Each row has a class, written after it.
[-32  -9 -39 -16   1  26 -26  19  18 -28  10  43 -21   9   0 -29  15 -20
  -5 -15  28  75   8  10  53 -26  34  14 -41   4  36  28  30] => (40)
[ 10 -43   2  29 -57 -17   5  -5  -7  -1  -5 -10 -33 -16  -7  26 -11  12
  12   5  32  16 -13  12 -45  64 -15 -48 -55   0  -8 -22  -6] => (187)
[ 30 -46  -7 -24  16 -24 -12  14 -60 -12 -24 -10  -6  -1  11   9  16  -9
  24  -5  17  -7 -63 -29 -35  23  -5 -42 -20 -46   2  14  -6] => (46)
[ -3 -43  49  15  25   0  -5   8 -18 -16 -35  -6   2 -30   3  -5   5  -1
   7   8 -27  25 -19  -1 -35  46 -23 -10  -5   0  19   5   6] => (138)
[-34 -20  41  17  17  30  10   4  29 -13 -17  25 -16 -57   3  17   9 -16
  -4  19  -3  37  -7  -6  -9  45 -13  -6 -13  -4  14 -23  32] => (11)
[  0  14 -26  13 -25 -25  11  13   0   9  32  26 -46  -2 -30 -45  -4  15
 -27 -53  95  68  19   1  11 -21  51   8 -40  -1  59   9  41] => (187)
[-45  44 -32 -40 -20 -30 -28  15 -32  26  23  24 -18 -21 -14 -28  26   7
  35 -60  65  42   7  -3  30  -8  30  17 -83  24 104  24  85] => (112)
[-22   6  43  -2   9 -10  57  53 -49 -37 -22 -13  11 -26   9 -11  -1 -38
  56  16  -6  21   3 -16 -34  20 -24 -33 -52 -49  24 -18  -6] => (177)
[ -4  12  30 -31   5   4  12  42  32  15   2  41   7 -18   8 -13   7  -3
  56 -21 -38  32   3  -4 -26  -2  -7   4 -26   3  17  26  37] => (46)
[ 17 -47  46  55  40  26  21  -3  36  -5 -24  33 -13 -19  48   8  -9 -17
  -1  27 -27  17 -18 -51 -77 -10   2 -41  -3 -32  19  -9  40] => (27)
[ -7 -12  56  19 -28   7  41  21  15  34  10  20 -42 -45 -29  15  -1   4
  30  -4  -8  18   6 -28 -79  49 -40 -35 -53  32  22 -36  44] => (187)
[-28  -7  60  14  20   1  24  33 -15  12  -7  10  -5   3 -21 -15  11  60
  51  23  -6  42 -36 -20 -77  53 -12 -15 -44  28  24  -6  47] => (177)
[-41 -11  51 -11  36 -16  25  51 -18   4 -24  23  -1 -45   9 -16  -6   7
   5   3 -19   3 -12 -11 -48  41 -35 -13 -56   4  36 -17  27] => (11)
[-29  10 -53 -17  12   0 -43 -21  12  -7   9  53 -39 -14   5 -85  23   5
 -57 -17  -1  62 -14 -11   1  -1  23  36  13  28  85  48  49] => (138)
[-68  20 -28 -14   0  -1 -21   2  29  31  17  89 -20  -7 -10 -76   9  -8
 -29 -29  -5  50 -41  14  31  -5  25  41 -43  47  44  35  71] => (40)
[  1 -17  44   9   8  15  21  59  18  17 -34   6  -5 -25  24  19   3  40
  46  29  -4  40  22   4 -24   4  -7 -29 -48 -16 -11 -25  37] => (112)
[-25   8   5   3  -7  -8  21  42  24  13 -14  -3 -49 -20  37  -6  13  84
 -21 -14   8  61 -17 -35 -48  20  20 -36 -59  -1  44 -23  17] => (187)
[-21 -36  15  -8 -21 -23  38  15   3  41  -4  22 -45 -24  -8  61  21  32
  -1 -13  18  28 -59 -29 -24  60 -21 -42 -62  13  -7  -1  41] => (40)
[-30   8 -67 -28   7  11 -20  20  -3 -39  42  30 -49  33 -17 -54  20   8
 -15 -22  53  87  24 -16  23 -21  40 -11 -24  21  71  34   8] => (187)
[ -74   25  -25   17   22   14  -71    1   21  -21   26   29  -14   -7
   20 -114    1   49  -16   17  -34   38   13   17  -10    2   38   24
  -34   45   64    1   58] => (112)
[  1 -37  42   4  21  -1  17  15  -6  11  -3  45  -8 -29 -31 -35   4   3
  25  43  -8  28 -44 -14 -75  37 -11 -26  -5 -16   0   4  59] => (177)
[-45  13   5  14  33  16 -21  33 -33 -68  40  -6 -15 -11 -32 -63  -3 -30
  -7 -44  49  55  34  11  22   5  55  11 -20 -14  67  -3   3] => (18)
[ -7 -60  55  17  17   7  19  28  20  -1 -64  23   4 -45  22  14  -2  27
  29  51 -38  45 -54   4 -22  68 -33  10   3 -23  10  -1  33] => (27)
[-28  -8 -69  16   1   9 -43 -19  15 -24  -6  32   1  13   4 -32   7   1
 -14 -17  10  47 -12  37  60  -1  35  33   9   6  51  40  27] => (27)
[-23  12 -34   4  24  10 -16  26 -11 -22  -6   2  -9   4   2 -30   7  20
   7 -45  53  47  20  -1  14 -15  28  10 -75  25  76   5  53] => (11)
[ 58 -45 -13  18  -7  -1  23   6  -7 -27  -1 -19 -17  12   1  56  -4 -37
  31 -27  47  27 -28  -9  -5  44  11 -72 -25 -40 -35  26 -44] => (46)
[-39  -2  33 -62  13 -13 -31  -7   9   3   3  36   5 -56  21 -27  14  32
   5  62 -44   8 -32 -23  -4  53 -20  14  22  -5  23  21  20] => (112)
[-48   5  36  27  23  26 -35  20  11  17  30  62 -33  -5  -5 -35  18  -8
 -11 -80  11  55  12  14 -10 -22  35  25  -4   9  77  39  44] => (46)
[ 16 -22 -22 -12 -16   6  33  31  11  22 -36  -7 -25 -20  15  44   9  19
  17 -12 -27  13 -15  -2 -13  36 -34 -65 -43   0 -16 -11 -12] => (187)
[-49   8 -31  -1  14  48 -34  57   8 -38 -17   5 -38  15  26 -21  24  36
 -37 -30  34  98  27  14  80 -26  41  36 -36  -7  66  10 -12] => (40)
[ 25   0  57  -6   7  -9  36  44 -12 -10  -2   4  14  18 -33  -1   3 -51
  89  22   7  35  -6   1 -39   7   4 -24 -39 -18 -36 -31   4] => (46)
[ 34 -21  50  -1  -6  18   8  25  33  -1   3   1  -4 -39  14  54   3   1
  30 -11 -19  -1   7 -33 -60  31  -7 -45 -10 -30 -12   1  -6] => (46)
[-28 -41  49  12   9 -30  24  47  10   9  -4  45  -4 -44  -3   9  -4   7
  15  14 -18  19 -20  -8 -82  46  -9 -34 -40 -15  27  -3  55] => (27)
[-28 -14  66 -26   1  -7  14  27  13  26   0  72 -20 -57  10  -1   0 -17
   0  55  -1  22 -29 -24 -48  61 -20 -24 -13 -20   3   6  11] => (112)
[ 14   2 -83 -12   6 -10 -51  -8  -1  -1  16  31 -41  31 -14 -21  20  11
 -37 -20  59  45 -34 -14  -2  11  58  -9 -17   4  76  28  19] => (27)
[-21   9 -15  19  11  19  -6  18  -6 -11  -7  35 -12  -8  -3 -61 -13  -7
  -2 -55  71  60 -26  -1  16  14  43  27 -49  12  63  32  47] => (18)
[-10 -39 -25  43  31  22 -40 -20 -10 -32   5 -14 -19  13   3 -40  -4  29
 -11 -39  26  37 -25 -17  24  -2  33   3 -51  26  48  22  46] => (40)
[-20 -20 -10 -38   0  11 -15  18  -5 -17   1  14 -24 -29 -17  -1  34  28
   9  46 -20  44 -23  -1 -27  55 -11 -21  14 -24  17   7  12] => (177)
[-37   1 -34  36   3   9  -6  56  21  -9  29  16 -45 -36 -13 -57  -9  76
 -48 -75  36  49  27  11 -29  29  42   2 -53  27  71  14  69] => (18)
[-29  -6 -59   0  11  -1  -4  16  12 -11 -12  49  -5   0   7 -24   9   2
 -14 -16  12  47 -31   3  25  12  21   5 -17   5  51  43  37] => (27)
[-47  34 -21  44  29  42  -7   6  24 -48  -5 -25 -18 -28  30 -19   5  16
 -18 -59  28  59  31 -11  46  -3  39  12 -54  15  85  -7  31] => (11)
[ 18 -37 -19   1  11 -18  -2 -11  27  19 -13  37 -28   9  42  11  -3  40
 -19  19 -19  14 -59 -30 -54  49  -6 -37  -8   0  25  34   4] => (27)
[-13 -25  57  -1   7 -29  52  15   5  10   5  30   7 -58 -49 -10  16 -31
  35  23 -39  21  12  -8 -61   6 -25 -17  -4   5 -17 -27  95] => (138)
[-52 -19 -49  -5  -9  16 -54  -1  12 -36   5   4 -46  -9  51   8  49  57
 -30 -34   3  67  -6   1  23  -7  35   2  17 -31  51  32  21] => (46)
[-19  26 -41 -18  14   8 -62 -31 -23 -10 -14   3  19   1  20 -40  10  -8
  22 -27  45  28 -34  -1  76  -6  47  20 -35   5  62  39  22] => (112)
[ -5 -48  23  -7 -39 -10  26  63  27  40 -54  40  -5 -53  32  49  -1  20
   8   4   2  20 -39   4 -47  32 -15 -43 -97 -27 -26 -13  46] => (40)
[ 38 -31  -3  -5 -25   6  21   6  16  29 -14  14 -29 -25 -31  31  -7   3
  19  -7  24  27 -43  -5 -16  85 -23 -45 -35  20  -8  11  -9] => (187)
[ 11 -52  48 -24  20  -4  -6   2   4  16 -40  54  18 -24  42  -3  -1   3
  37  74  15  22 -61 -33 -41   9   3 -31 -19 -38 -24  16  42] => (112)
[-17  -5 -38   0  17  -5 -52  23  -4 -31  13  19 -23   7   4 -48   5  49
 -40   0  37  44  -9 -22 -28  19  46  17 -18   2  96  19  23] => (27)
[-10 -15  26 -49  52   5  24  58 -20  -6 -36  38   1 -41  35 -26   4 -35
  33  29 -21  32 -18 -24   7   4 -23 -30 -28 -43  22  21  10] => (112)
[-82   3 -34   6  -9 -28 -37 -68   2  14  49  32 -28 -26 -28 -36  31  44
 -10   1   7  29 -52   4  31  52  22  11   5  51  28  21  89] => (112)
[-30 -11  31  -1 -25 -11  46  55  46   3   5  40 -42 -20  31  11   5  33
   2  18 -36  54  -3   3 -54  53 -25 -23 -13 -15 -20   6  -6] => (46)
[ 61 -30  -3  16  13 -13  15  39 -33  -5 -38 -38 -30   5 -30  -1   6  23
   6   0  54  47 -17 -18 -48  39  10 -34 -52  -2  19 -24  10] => (138)
[ 15 -48  35   6  48   0  28   6  19 -25 -34  24  25  -7  37 -13  -5  -9
  31  53 -50  22 -11 -18 -13 -32 -10  -3  30 -46  -9   4  34] => (27)
[ -56   24    3   21  -13   15  -46   45    4  -22   10   -2  -20  -35
  -16  -56    4   28  -11  -39   36   55    8    0   -8   18   52   30
 -105   24   89  -30   58] => (40)
[ 20 -55 -14  17   9   0 -28 -26  35   6 -36  10 -23  -8  55  11  -1  80
 -22  38 -39  10 -63 -28 -53  60 -13 -15  10   0  23  20  16] => (27)
[-70  17 -23  10  34   9 -20   0  12 -13  -4  41 -25  -3  21 -50  12  17
 -45 -11  18  53 -29  -3   8  12  31   9 -33  23  57   6  32] => (11)
[-18  -2 -15  10  25  13 -28  32  10  14  -2  57 -28  -5   3 -96 -12  13
 -18 -30   9  42 -19  14 -43   1  32  13 -45  19  55  15  60] => (18)
[ -4 -34  31 -51  51  -6 -33 -19   0 -17  14  58   5 -17 -31 -54   6 -51
  27  69 -12  24 -33 -13 -37  18  -5   0   4   0  12   1  43] => (11)
[-37   1 -44 -11 -44  -9  -6  12   9   9  24  33 -28 -40 -48 -21   8   4
  -4 -39  22  41  -3  27  16  47   4  -7 -38  33  37  16  42] => (187)
[-27 -12  27  17 -22  14  -2 -24  29 -43  33  -6 -12 -50   5   4 -11 -11
  19   7 -11  12   4 -20 -44  68   3 -25 -19   3   8 -13  16] => (18)
